Here is a tiny trained network, its code and every weight. The questions are about switching its units off for an input and a class, where a switched-off unit gives its printed mean instead of its output.

import numpy as np


def w(rows, s, z=0):
    codes = np.array(rows[::2]) - 128.0
    scale = np.full(codes.shape[1], s)
    scale[-1] = z or s
    return codes * scale


def f(y):
    return y / 2 * (1 + np.tanh(0.7978845608 * (y + 0.044715 * y**3)))


def log_softmax(a):
    a = a - a.max(-1, keepdims=True)
    return a - np.log(np.exp(a).sum(-1, keepdims=True))


def net(x, mask):
    res = np.array(x, float).reshape(1, 2) / 4 @ E
    y = f(res @ A[0][:, :-1].T + A[0][:, -1])
    res = res + np.where(mask, y, B[0][:, -1]) @ B[0][:, :-1]
    return log_softmax(res[-1] @ U[:, :-1].T + U[:, -1])


A, B = {}, {}
E = w([
[80,87,142,26,118],'x0',
[55,253,122,124,185],'x1',
],0.016)
A[0] = w([
[158,52,122,182,105,87],'n1',
[100,108,121,122,156,92],'n2',
[153,90,149,123,126,164],'n3',
[80,173,134,105,177,234],'n4',
[186,10,137,101,125,253],'n5',
[125,181,92,158,123,107],'n6',
[161,94,110,119,55,187],'n7',
[95,136,133,25,156,199],'n8',
[92,184,94,174,162,207],'n9',
],0.014,0.0055)
B[0] = w([
[56,71,94,97,79,195],'n1',
[121,134,143,87,138,133],'n2',
[116,68,14,102,185,166],'n3',
[99,208,151,126,116,215],'n4',
[162,78,2,141,114,249],'n5',
[199,143,202,210,148,172],'n6',
[140,92,33,103,168,191],'n7',
[72,173,127,39,80,210],'n8',
[171,232,249,188,148,215],'n9',
],0.0098,0.02)
U = w([
[250,148,172,204,153,210],'0',
[186,103,168,95,138,2],'1',
[114,71,45,73,130,185],'2',
[60,165,189,75,115,134],'3',
],0.014,0.0044)

Each question gives the input, the list of numbers given to net, and the class t.
The units are the neurons (one row each of A and B). Each row of codes is followed by its name. A weight is (code - 128) times the scale printed after its matrix; where a second scale follows, it is the last column's (A, B and U).
mask holds one flag per neuron, in row order. A switched-off neuron (its flag False) gives its mean, the last column of its row in B, instead of its output. The means were averaged over made-up inputs and are rounded, as every weight is.
A unit's drop is (log p(t) with every unit on - log p(t) with that unit switched off) / (log p(t) with every unit on - log p(t) with every unit switched off).
The circuit of an input: a set's keep is (log p(t) with only the set's units on - log p(t) with every unit switched off) / (log p(t) with every unit on - log p(t) with every unit switched off). Starting from all 9 units, units are removed one at a time, each time the one whose removal leaves the highest keep (on an exact tie, the one counted first), for as long as the keep stays at least 0.8.
units of the circuit, in order: the units of the circuit, biggest drop first
top k neurons: the k neurons with the biggest drops, biggest first
drop of u: that unit's drop, to one decimal
input [-7,-3], class 2: units of the circuit, in order => (n1)
input [-1,3], class 0: top 2 neurons => (n8; n1)
input [0,2], class 3: top 2 neurons => (n5; n6)
input [-1,7], class 0: top 3 neurons => (n9; n6; n1)
input [0,3], class 3: top 3 neurons => (n5; n4; n7)
input [0,1], class 3: top 3 neurons => (n5; n6; n9)
input [8,1], class 3: top 2 neurons => (n8; n7)
input [-1,5], class 0: top 3 neurons => (n9; n6; n1)
input [-1,1], class 0: top 2 neurons => (n8; n1)
input [5,1], class 3: drop of n5 => 0.5
input [1,1], class 3: drop of n5 => 0.7
input [-1,4], class 0: drop of n8 => 0.1
